[128 = 0]

[170  91 116 111 138 165  78 142 226 129 119 129 173 118 113 163 122 140
 103 136 162 112 123 162 128 157] -> <18>
[180  78 123  94 144 158  87 137 190 136 104 128 186 116 113 159 160 121
  90 132 152 118 128 149 113 153] -> <24>
[160 103 124  96 137 166  83 143 197 130 108 122 186 116 107 143 142 139
  96 141 148  98 116 158 130 152] -> <24>
[141  95 115 104 155 163  54 142 191 135 113  93 190 119 113 158 156 120
  95 138 131 111 116 195 125 150] -> <24>
[159  74 122  96 115 146 120 142 208 133 108 121 167 122 120 145 132 131
  82 130 161 115 124 118 134 137] -> <24>
[168  40 107  95 143 177  77 145 233 128 111  77 167 117 107 144 115 129
  91 139 162 104 117 172 140 151] -> <18>
[144 106 121  97 131 146 111 143 180 123 107 120 171 119 116 151 143 122
  99 131 131 122 140 137 126 139] -> <24>
[162  29 112  97 144 157  82 143 232 135 100 126 167 110 103 153 132 130
  96 136 151 115 117 161 131 147] -> <18>
[171  93 128 107 128 156  86 137 197 157 117 115 185 112 116 148 148 119
  93 127 158 114 131 139 128 151] -> <24>
[175  91 130 116 143 148  70 144 182 138 118 124 177 103 104 133 140 106
  64 125 150 121 106 147 133 128] -> <18>
[178  43 104  98 153 155  69 142 225 136  95 121 172 112 118 172 145 126
  88 135 151 101 119 147 141 138] -> <24>
[147   9 107 108 144 156  95 133 222 130 104 133 149 110 105 139 117 119
  87 141 154 109 111 139 146 124] -> <18>
[191 109 139 112 147 155  67 138 200 143 123 128 180 107 116 137 131 123
  84 129 162 114 110 162 130 137] -> <18>
[189  85 121 118 172 156  63 142 214 133 113 128 171 114 114 143 166 120
  86 130 144 119 120 169 127 137] -> <18>
[159  68 122 103 114 163  86 142 188 138 101 119 176 116 110 137 135 123
  91 134 152 111 115 143 135 138] -> <18>
[177 119 127 123 131 152  85 137 213 148 114 114 172 113 119 150 138 133
  82 132 158 113 131 137 123 144] -> <24>
[169  74 120  96 147 166  77 138 187 125 107 123 179 114 105 149 144 142
  88 140 137 117 117 163 132 143] -> <24>
[157  93 123 107 133 142 105 137 204 129 102 123 172 122 115 152 129 129
 102 135 151 113 113 136 136 155] -> <18>
[165 120 128 111 125 164  76 142 201 133 110 124 172 112 116 112 127 131
 100 136 154 114 113 157 123 146] -> <18>
[154  59 120 111 124 165 103 135 204 142 112 120 166 104 124 148 142 130
 100 127 159 120 134 124 131 151] -> <24>
[180 104 112 110 150 163  69 145 214 129 111 127 173 119 115 145 126 131
  92 138 153 109 121 164 121 145] -> <18>
[169 105 133 118 132 160  81 135 185 144 112 122 174 124 118 139 143 138
 105 127 158 109 125 160 125 146] -> <24>
[171  93  98 117 135 163  78 149 230 133 109 128 167 114 113 147 127 136
  94 134 158 109 120 164 130 150] -> <24>
[175  43 123  99 152 164  73 133 221 129 112 132 178  95 110 150 148 116
  72 133 148 118 115 151 134 134] -> <18>
[158  83 129 100 132 159  98 136 177 133 112 127 179 111 110 157 154 126
  93 138 147 117 123 151 117 150] -> <24>
[184  61 115 121 157 170  81 133 214 147 111 131 155 109 110 150 129 133
  90 115 160 116 121 157 130 153] -> <18>
[178 127 113 107 155 160  67 140 205 140  99 121 176 109 113 167 146 128
  96 135 143 111 122 150 125 151] -> <24>

[136 125 139 124 144 105 133 101 111 139 120 120 157 123 122 128 130 146
 116 116 116 115 122 121 135 159] -> jt
[119 129 124 134 123 153 127 149 133 117 133 131 134 133 132 132 124 128
 131 130 155 144 133 125 128 120] -> Sq
[132 127 140 117 123 123 137  78 132 124 122 146 148 147 132 123 128 120
 149 136 130 134 121 131 126 114] -> bm
[130 125 122 126 140 107 127 130 118 134 124 120 151 131 128 124 122 137
 123 123 126 126 122 126 132 130] -> jt
[120 127 119 134 132 140 125 157 123 125 167 106 130 123 133 131 124 133
 130 137 115 124 126 133 129 138] -> Sq
[128 131 134 120 127 133 135 108 138 129 123 115 172 145 135 126 125 116
 145 120 130 120 144 129 136 105] -> nc
[120 127 123 104 131  99 134  89 140 139 123 112 118 130 129 126 131 121
 127 125 129 124 133 132 132 130] -> nc
[165 146 147 155 112 174 129 142 143 127 132 177 116 108 125 131 135 155
 122 143 129 126 112 127 125 147] -> bm
[148 135 147 136 121 153 126 128 132 125 131 156 123 120 123 128 129 135
 150 136 134 128 122 128 126 129] -> bm
[164 135 146 148 126 148 118 144 123 127 141 150 114 110 119 135 128 153
 126 141 121 122 116 123 125 163] -> bm
[113 138 127 138 123 148 128 153 138 124 126 129 137 133 127 127 125 116
 131 126 136 129 130 131 120  99] -> jt
[131 130 130 138 128 137 130 139 132 124 120 138 160 137 131 131 133 124
 119 125 127 125 136 127 129 116] -> jt
[155 134 146 146 121 159 124 135 135 115 124 168 126 128 123 133 131 138
 136 132 128 130 127 123 122 128] -> bm
[126 126 131 110 128 123 135 100 131 134 127 120 123 136 129 125 132 111
 135 126 136 125 129 123 130 117] -> nc
[110 124 129 114 126 131 146 122 121 118 131  77 199 125 146 131 110 130
 131 120 141 114 146 136 128 126] -> nc
[145 120 130 103 150  70 144  88 101 134 137 109 124 112 124 127 129 158
 134 128 105 130 125 126 136 190] -> bm
[143 143 145 154 122 151 125 105 164 128 118 169 178 126 123 128 134 118
 116 131 131 123 118 124 117 126] -> jt
[137 128 125 115 110 117 138  98 134 136 124 108 140 137 133 122 125 113
 130 128 146 112 145 132 126 115] -> nc
[130 128 118 128 126 134 123 143 126 119 132 125 127 128 133 128 126 133
 135 115 141 137 130 129 121 121] -> Sq
[142 135 133 132 122 157 129 130 138 127 130 155 135 131 119 124 127 124
 136 138 132 137 129 125 115 123] -> bm
[133 123 118 114 153 105 132  78 134 158 113 143  57 139 126 116 151  94
 133 139 139 135 132 128 125 116] -> nc
[119 121 110 132 131 146 136 172 132 124 121  90 120 131 129 129 119 125
 122 123 143 119 134 134 132 134] -> Sq
[120 123 111 120 131 107 133 137 114 130 127  88 144 117 129 133 125 136
 132 117 120 118 115 136 153 138] -> jt
[125 117 118 126 141  84 129 132 110 137 131  76 145 121 124 130 131 144
 117 117 118 114 125 134 133 155] -> jt
[138 129 142 111 122 120 135  91 133 123 121 142 143 142 137 125 116 119
 139 136 128 134 144 127 127 117] -> bm
[142 126 140 125 122 146 126 115 127 123 125 144 130 128 127 126 123 134
 130 125 117 136 132 122 125 129] -> bm
